Below is a small trained network, with its code and all its weights. Each question gives an input and a target symbol and asks what happens when units are switched off, that is, made to give their printed mean instead of their output.

import numpy as np


def w(rows, s, z=0):
    codes = np.array(rows[::2]) - 128.0
    scale = np.full(codes.shape[1], s)
    scale[-1] = z or s
    return codes * scale


def f(y):
    return np.maximum(y, 0)


def softmax(a):
    e = np.exp(a - a.max(-1, keepdims=True))
    return e / e.sum(-1, keepdims=True)


def log_softmax(a):
    a = a - a.max(-1, keepdims=True)
    return a - np.log(np.exp(a).sum(-1, keepdims=True))


def net(x, mask):
    ids = ['ΠΦΨβγδεζηθλμστω'.index(c) for c in x.split()]
    T = len(ids)
    res = E[ids] + P[:T]
    u = 0
    for l in range(3):
        q, k, v = (res @ M[l].T for M in (Q, K, V))
        z = softmax(np.where(np.tri(T) > 0, q @ k.T / 4**0.5, -1e9)) @ v
        res = res + np.where(mask[u], z, O[l][:, -1]) @ O[l][:, :-1]
        u += 1
        y = f(res @ A[l][:, :-1].T + A[l][:, -1])
        res = res + np.where(mask[u : u + 4], y, B[l][:, -1]) @ B[l][:, :-1]
        u += 4
    return log_softmax(res[-1] @ U[:, :-1].T + U[:, -1])


Q, K, V, O, A, B = {}, {}, {}, {}, {}, {}
E = w([
[131,148,122],'Π',
[97,119,158],'Φ',
[136,133,125],'Ψ',
[106,177,138],'β',
[127,61,108],'γ',
[117,136,156],'δ',
[120,147,155],'ε',
[71,167,251],'ζ',
[135,132,109],'η',
[132,117,112],'θ',
[110,207,103],'λ',
[99,91,240],'μ',
[96,227,162],'σ',
[97,123,24],'τ',
[102,39,158],'ω',
],0.017)
P = w([
[185,104,128],'0',
[137,115,124],'1',
[102,120,121],'2',
[80,123,121],'3',
[57,124,120],'4',
[39,123,118],'5',
[25,126,121],'6',
[12,128,120],'7',
],0.011)
Q[0] = w([
[80,104,124],'0.h0',
[141,144,191],'0.h0',
[104,91,205],'0.h0',
[162,191,12],'0.h0',
],0.011)
K[0] = w([
[3,170,112],'0.h0',
[145,132,219],'0.h0',
[37,71,226],'0.h0',
[234,47,72],'0.h0',
],0.0058)
V[0] = w([
[141,131,132],'0.h0',
[56,97,29],'0.h0',
[136,2,145],'0.h0',
[46,138,67],'0.h0',
],0.0039)
O[0] = w([
[152,102,155,105],'0.h0',
[147,144,52,103],'0.h0',
[114,255,159,1],'0.h0',
[134,129,81,241],'0.h0',
],0.0034,0.00079)
A[0] = w([
[180,114,195,65],'0.n0',
[210,78,1,254],'0.n1',
[82,27,105,177],'0.n2',
[198,176,60,95],'0.n3',
],0.006,0.0051)
B[0] = w([
[7,111,79,134],'0.n0',
[35,119,107,240],'0.n1',
[43,186,83,254],'0.n2',
[223,173,1,137],'0.n3',
],0.0047,0.0032)
Q[1] = w([
[107,188,156],'1.h0',
[38,145,129],'1.h0',
[134,151,96],'1.h0',
[245,78,109],'1.h0',
],0.011)
K[1] = w([
[67,101,156],'1.h0',
[8,132,123],'1.h0',
[116,82,92],'1.h0',
[215,95,121],'1.h0',
],0.011)
V[1] = w([
[67,107,209],'1.h0',
[161,103,116],'1.h0',
[110,207,187],'1.h0',
[128,247,68],'1.h0',
],0.013)
O[1] = w([
[178,80,130,253],'1.h0',
[93,127,103,55],'1.h0',
[249,126,126,207],'1.h0',
[126,208,126,158],'1.h0',
],0.013,0.0075)
A[1] = w([
[104,131,204,2],'1.n0',
[167,117,73,56],'1.n1',
[61,125,255,88],'1.n2',
[152,64,108,17],'1.n3',
],0.0049,0.0047)
B[1] = w([
[63,254,11,129],'1.n0',
[123,104,142,149],'1.n1',
[87,168,159,198],'1.n2',
[83,170,103,245],'1.n3',
],0.008,0.0011)
Q[2] = w([
[115,218,60],'2.h0',
[95,112,48],'2.h0',
[80,107,117],'2.h0',
[69,255,165],'2.h0',
],0.0049)
K[2] = w([
[174,236,231],'2.h0',
[96,129,175],'2.h0',
[114,86,183],'2.h0',
[59,110,254],'2.h0',
],0.0053)
V[2] = w([
[145,128,186],'2.h0',
[141,170,135],'2.h0',
[89,142,254],'2.h0',
[137,106,62],'2.h0',
],0.0095)
O[2] = w([
[63,219,213,236],'2.h0',
[177,191,166,247],'2.h0',
[141,71,234,110],'2.h0',
[65,201,2,73],'2.h0',
],0.0047,0.0012)
A[2] = w([
[20,165,200,254],'2.n0',
[136,148,2,236],'2.n1',
[149,108,218,35],'2.n2',
[172,86,207,235],'2.n3',
],0.0082,0.0093)
B[2] = w([
[173,121,61,218],'2.n0',
[183,110,161,202],'2.n1',
[248,79,51,149],'2.n2',
[27,191,153,248],'2.n3',
],0.011,0.013)
U = w([
[169,127,104,96],'Π',
[75,151,133,131],'Φ',
[156,115,103,101],'Ψ',
[138,167,132,255],'β',
[162,61,69,146],'γ',
[62,170,135,113],'δ',
[78,175,134,90],'ε',
[249,80,192,70],'ζ',
[208,91,87,165],'η',
[185,89,87,149],'θ',
[252,146,89,70],'λ',
[141,76,194,156],'μ',
[148,204,179,31],'σ',
[82,183,49,52],'τ',
[68,96,100,150],'ω',
],0.013,0.0094)

Each question gives the input, a string of symbols that net reads in full, and the target symbol t.
The units are the heads (4 rows each of Q, K, V and O) and the neurons (one row each of A and B). Each row of codes is followed by its name. A weight is (code - 128) times the scale printed after its matrix; where a second scale follows, it is the last column's (O, A, B and U).
mask holds one flag per unit, layer by layer, with each layer's heads first. A switched-off unit (its flag False) gives its mean, the last column of its rows in O or B, instead of its output. The means were averaged over made-up inputs and are rounded, as every weight is.
A unit's drop is (log p(t) with every unit on - log p(t) with that unit switched off) / (log p(t) with every unit on - log p(t) with every unit switched off).
The circuit of an input: a set's keep is (log p(t) with only the set's units on - log p(t) with every unit switched off) / (log p(t) with every unit on - log p(t) with every unit switched off). Starting from the 12 units with the biggest drops (on a tie, the unit counted first), units are removed one at a time, each time the one whose removal leaves the highest keep (on an exact tie, the one counted first), for as long as the keep stays at least 0.8.
units of the circuit, in order: the units of the circuit, biggest drop first
unit that matters most: the unit with the biggest drop
k most important neurons: the k neurons with the biggest drops, biggest first
drop when u is switched off: that unit's drop, to one decimal
input σ θ γ η Ψ τ η γ, target τ: units of the circuit, in order => (1.h0; 2.n0)
input Π λ Φ Π ω, target ω: units of the circuit, in order => (1.h0; 0.n2)
input η θ η δ λ, target λ: units of the circuit, in order => (2.n3; 1.h0)
input λ θ τ λ, target τ: units of the circuit, in order => (1.h0; 2.n0)
input μ τ τ γ θ, target τ: units of the circuit, in order => (1.h0; 2.n0)
input β θ μ τ β, target τ: units of the circuit, in order => (1.h0; 0.n1; 2.n0)
input γ ω η, target γ: unit that matters most => 1.h0
input ζ η γ γ, target γ: 3 most important neurons => (2.n3; 0.n1; 0.n2)
input γ μ λ ε ε η η σ, target σ: 2 most important neurons => (2.n0; 2.n2)
input λ σ β β τ ε, target τ: 3 most important neurons => (2.n0; 0.n1; 2.n1)
input λ Π λ, target λ: 3 most important neurons => (2.n3; 2.n1; 2.n0)
input η μ β λ μ θ τ δ, target τ: units of the circuit, in order => (2.n0; 1.h0; 0.n1)
input β ζ σ λ β σ β, target σ: units of the circuit, in order => (1.h0; 2.n0)
input ω τ λ, target τ: units of the circuit, in order => (1.h0)
input σ η δ γ β ω, target ω: units of the circuit, in order => (1.h0; 0.n2; 2.n1)
input σ τ Π, target τ: 2 most important neurons => (0.n1; 2.n0)
input η δ β η δ β τ, target τ: 4 most important neurons => (0.n1; 2.n0; 0.n2; 2.n2)
input τ β λ λ σ ζ, target ζ: 2 most important neurons => (2.n2; 2.n0)
input λ γ τ θ, target τ: drop when 2.n2 is switched off => 0.1
input δ γ ζ β Φ β τ β, target τ: unit that matters most => 1.h0
input Φ β λ β τ, target τ: drop when 0.n2 is switched off => 0.2
input δ λ β β σ λ η ζ, target ζ: drop when 1.h0 is switched off => 1.1
input μ γ ε β μ β β σ, target σ: drop when 1.h0 is switched off => 1.0
